Below are the code and all the weights of a small trained network. Each question names an input and a target symbol and asks about switching units off, where a switched-off unit gives its printed mean instead of its output.

import numpy as np


def w(rows, s, z=0):
    codes = np.array(rows[::2]) - 128.0
    scale = np.full(codes.shape[1], s)
    scale[-1] = z or s
    return codes * scale


def norm(h):
    return h / np.sqrt((h * h).mean(-1, keepdims=True) + 1e-5)


def f(y):
    return y / 2 * (1 + np.tanh(0.7978845608 * (y + 0.044715 * y**3)))


def softmax(a):
    e = np.exp(a - a.max(-1, keepdims=True))
    return e / e.sum(-1, keepdims=True)


def log_softmax(a):
    a = a - a.max(-1, keepdims=True)
    return a - np.log(np.exp(a).sum(-1, keepdims=True))


def net(x, mask):
    ids = ['αβδεζηθλμξστφω'.index(c) for c in x.split()]
    T = len(ids)
    res = E[ids] + P[:T]
    u = 0
    for l in range(3):
        r = norm(res)
        for j in range(2):
            rows = slice(2 * j, 2 * j + 2)
            q, k, v = (r @ M[l][rows].T for M in (Q, K, V))
            z = softmax(np.where(np.tri(T) > 0, q @ k.T / 2**0.5, -1e9)) @ v
            o = O[l][rows]
            res = res + np.where(mask[u + j], z, o[:, -1]) @ o[:, :-1]
        u += 2
        y = f(norm(res) @ A[l][:, :-1].T + A[l][:, -1])
        res = res + np.where(mask[u : u + 4], y, B[l][:, -1]) @ B[l][:, :-1]
        u += 4
    return log_softmax(norm(res)[-1] @ U[:, :-1].T + U[:, -1])


Q, K, V, O, A, B = {}, {}, {}, {}, {}, {}
E = w([
[79,146,149,100,114,152],'α',
[82,197,170,171,132,169],'β',
[70,114,192,122,109,145],'δ',
[77,161,176,94,144,161],'ε',
[73,137,190,174,125,135],'ζ',
[109,104,160,58,133,135],'η',
[108,118,178,118,150,133],'θ',
[79,206,107,154,122,154],'λ',
[157,95,142,2,147,127],'μ',
[128,159,133,78,121,168],'ξ',
[113,199,63,129,115,131],'σ',
[11,142,166,164,149,67],'τ',
[115,86,97,124,140,73],'φ',
[173,140,119,169,74,161],'ω',
],0.0005)
P = w([
[104,77,101,70,133,194],'0',
[125,200,223,144,224,180],'1',
[85,147,96,183,66,130],'2',
[203,142,157,89,101,81],'3',
[114,179,177,124,222,179],'4',
[92,155,87,194,82,102],'5',
[116,27,39,110,118,168],'6',
[127,211,215,95,253,168],'7',
],0.00067)
Q[0] = w([
[118,220,195,123,251,183],'0.h1',
[154,38,24,76,20,69],'0.h1',
[128,48,29,129,24,26],'0.h2',
[118,185,134,161,227,192],'0.h2',
],0.0029)
K[0] = w([
[21,140,52,68,199,25],'0.h1',
[252,139,144,148,55,253],'0.h1',
[20,175,249,3,157,223],'0.h2',
[242,44,52,212,91,98],'0.h2',
],0.0026)
V[0] = w([
[176,70,221,103,217,89],'0.h1',
[184,95,105,162,35,158],'0.h1',
[132,180,203,132,252,150],'0.h2',
[86,117,69,124,215,97],'0.h2',
],0.0011)
O[0] = w([
[139,147,124,53,128,186,38],'0.h1',
[28,159,28,28,206,57,3],'0.h1',
[72,112,207,61,159,169,226],'0.h2',
[122,153,8,102,90,70,113],'0.h2',
],0.0012,0.0004)
A[0] = w([
[125,105,77,251,83,60,45],'0.n1',
[89,83,99,83,49,69,2],'0.n2',
[115,73,189,51,189,134,170],'0.n3',
[187,117,58,46,197,127,157],'0.n4',
],0.0023,0.00066)
B[0] = w([
[192,61,159,95,163,141,90],'0.n1',
[159,191,203,69,181,250,76],'0.n2',
[161,151,81,183,158,122,254],'0.n3',
[64,138,195,230,119,151,117],'0.n4',
],0.0017,0.00066)
Q[1] = w([
[237,249,233,133,16,5],'1.h1',
[236,245,222,144,200,37],'1.h1',
[158,13,44,24,11,80],'1.h2',
[220,10,39,22,9,65],'1.h2',
],0.0033)
K[1] = w([
[15,28,9,187,241,244],'1.h1',
[54,17,4,97,123,213],'1.h1',
[44,248,205,139,103,222],'1.h2',
[60,253,199,149,119,211],'1.h2',
],0.0032)
V[1] = w([
[109,164,144,74,170,166],'1.h1',
[111,216,154,164,252,107],'1.h1',
[192,99,133,191,134,161],'1.h2',
[143,162,147,138,40,107],'1.h2',
],0.0016)
O[1] = w([
[145,123,129,142,131,102,253],'1.h1',
[146,136,132,136,239,108,182],'1.h1',
[186,76,84,98,5,135,94],'1.h2',
[139,169,163,128,115,156,121],'1.h2',
],0.002,0.0006)
A[1] = w([
[130,197,123,254,89,148,116],'1.n1',
[193,161,75,3,145,107,160],'1.n2',
[66,105,191,14,162,103,7],'1.n3',
[127,155,60,130,180,81,151],'1.n4',
],0.0023,0.0012)
B[1] = w([
[248,93,180,202,159,186,255],'1.n1',
[36,127,62,50,62,158,121],'1.n2',
[205,155,172,213,97,215,79],'1.n3',
[129,108,87,161,82,26,198],'1.n4',
],0.0018,0.00071)
Q[2] = w([
[10,36,70,239,250,248],'2.h1',
[13,6,48,182,218,252],'2.h1',
[240,253,245,72,24,14],'2.h2',
[112,23,86,187,246,229],'2.h2',
],0.0031)
K[2] = w([
[170,251,236,62,24,10],'2.h1',
[232,238,247,20,10,42],'2.h1',
[39,17,10,230,228,239],'2.h2',
[234,210,231,62,62,103],'2.h2',
],0.0033)
V[2] = w([
[125,249,53,173,107,149],'2.h1',
[110,94,128,187,116,26],'2.h1',
[193,108,102,141,79,180],'2.h2',
[2,184,203,131,79,143],'2.h2',
],0.002)
O[2] = w([
[149,210,44,83,23,250,186],'2.h1',
[47,211,57,202,102,27,85],'2.h1',
[97,160,163,232,159,168,44],'2.h2',
[47,170,118,32,26,50,253],'2.h2',
],0.0024,0.00047)
A[2] = w([
[191,97,75,35,146,215,85],'2.n1',
[196,168,133,143,46,93,149],'2.n2',
[157,45,155,94,16,252,18],'2.n3',
[7,145,129,144,120,90,7],'2.n4',
],0.0029,0.0014)
B[2] = w([
[250,187,206,141,252,105,203],'2.n1',
[114,126,121,216,238,181,240],'2.n2',
[103,104,96,200,64,94,254],'2.n3',
[200,220,220,220,183,127,2],'2.n4',
],0.0023,0.00038)
U = w([
[243,252,2,252,6,249,174],'α',
[252,54,248,249,248,247,254],'β',
[10,5,238,246,3,252,114],'δ',
[22,251,68,250,253,251,219],'ε',
[5,18,250,40,245,29,46],'ζ',
[248,249,247,7,8,246,60],'η',
[56,6,245,7,15,15,35],'θ',
[7,42,3,253,250,10,143],'λ',
[247,245,243,4,252,252,96],'μ',
[12,251,8,4,5,235,18],'ξ',
[2,243,6,6,2,5,86],'σ',
[6,248,246,247,250,5,143],'τ',
[247,12,246,5,250,44,130],'φ',
[250,4,175,6,237,10,62],'ω',
],0.0032,0.0029)

Each question gives the input, a string of symbols that net reads in full, and the target symbol t.
The units are the heads (2 rows each of Q, K, V and O) and the neurons (one row each of A and B). Each row of codes is followed by its name. A weight is (code - 128) times the scale printed after its matrix; where a second scale follows, it is the last column's (O, A, B and U).
mask holds one flag per unit, layer by layer, with each layer's heads first. A switched-off unit (its flag False) gives its mean, the last column of its rows in O or B, instead of its output. The means were averaged over made-up inputs and are rounded, as every weight is.
A unit's drop is (log p(t) with every unit on - log p(t) with that unit switched off) / (log p(t) with every unit on - log p(t) with every unit switched off).
The circuit of an input: a set's keep is (log p(t) with only the set's units on - log p(t) with every unit switched off) / (log p(t) with every unit on - log p(t) with every unit switched off). Starting from the 12 units with the biggest drops (on a tie, the unit counted first), units are removed one at a time, each time the one whose removal leaves the highest keep (on an exact tie, the one counted first), for as long as the keep stays at least 0.8.
units of the circuit, in order: the units of the circuit, biggest drop first
k most important neurons: the k neurons with the biggest drops, biggest first
k most important neurons of layer l: the k neurons of layer l with the biggest drops, biggest first
which heads matter: for each layer, one digit per head in row order, 1 if its drop is at least 0.15 and else 0, layers parted by /
input α ξ η σ η α ω σ, target β: 3 most important neurons of layer 0	[0.n2, 0.n4, 0.n3]
input δ σ ε ξ θ σ τ, target β: 3 most important neurons	[0.n2, 2.n1, 1.n4]
input ξ σ τ η, target β: 2 most important neurons	[0.n4, 0.n3]
input σ ξ α β, target α: most important neuron of layer 0	[0.n4]
input ξ δ ω σ τ, target β: which heads matter	11 / 01 / 01
input τ α σ β, target σ: 3 most important neurons	[0.n4, 1.n1, 2.n1]
input μ τ ω σ δ σ ξ, target α: units of the circuit, in order	[2.h1, 2.n1]
input σ η δ θ η μ, target μ: which heads matter	00 / 00 / 00
input τ μ η φ λ, target λ: which heads matter	00 / 10 / 10
input θ ω δ σ λ ζ α, target α: which heads matter	00 / 01 / 10
input η ξ η, target η: 3 most important neurons	[0.n2, 2.n1, 1.n1]
input ω σ λ, target λ: units of the circuit, in order	[0.h1, 1.h1, 0.n1]
input δ η η β σ η σ, target ε: 3 most important neurons	[0.n2, 0.n4, 2.n4]
input η σ τ σ α τ μ, target α: units of the circuit, in order	[2.h1, 0.n4, 2.n1, 0.n2]
input σ σ β, target β: 3 most important neurons	[1.n1, 0.n1, 0.n4]
input η ζ μ ξ δ δ σ, target β: 3 most important neurons	[0.n4, 2.n1, 1.n4]
input θ σ τ α, target λ: 3 most important neurons	[0.n3, 0.n1, 0.n4]
input ω ε ε η λ ε σ η, target ε: 3 most important neurons	[0.n2, 2.n1, 0.n1]
input σ ζ φ α, target α: 2 most important neurons	[0.n4, 2.n3]
input ξ φ ε ζ ξ η μ, target τ: units of the circuit, in order	[0.n4, 2.n4, 2.h1]
input ω σ μ μ, target δ: units of the circuit, in order	[0.n4, 2.h2, 1.h1, 2.n3]
input σ δ σ θ, target α: units of the circuit, in order	[2.h1, 2.n3]
input μ η ω α μ, target β: 3 most important neurons	[0.n4, 0.n1, 1.n1]
input ξ α λ μ δ ζ ω α, target β: 2 most important neurons of layer 0	[0.n2, 0.n4]
input θ ξ σ φ σ ε, target ε: units of the circuit, in order	[2.n2, 2.n3]
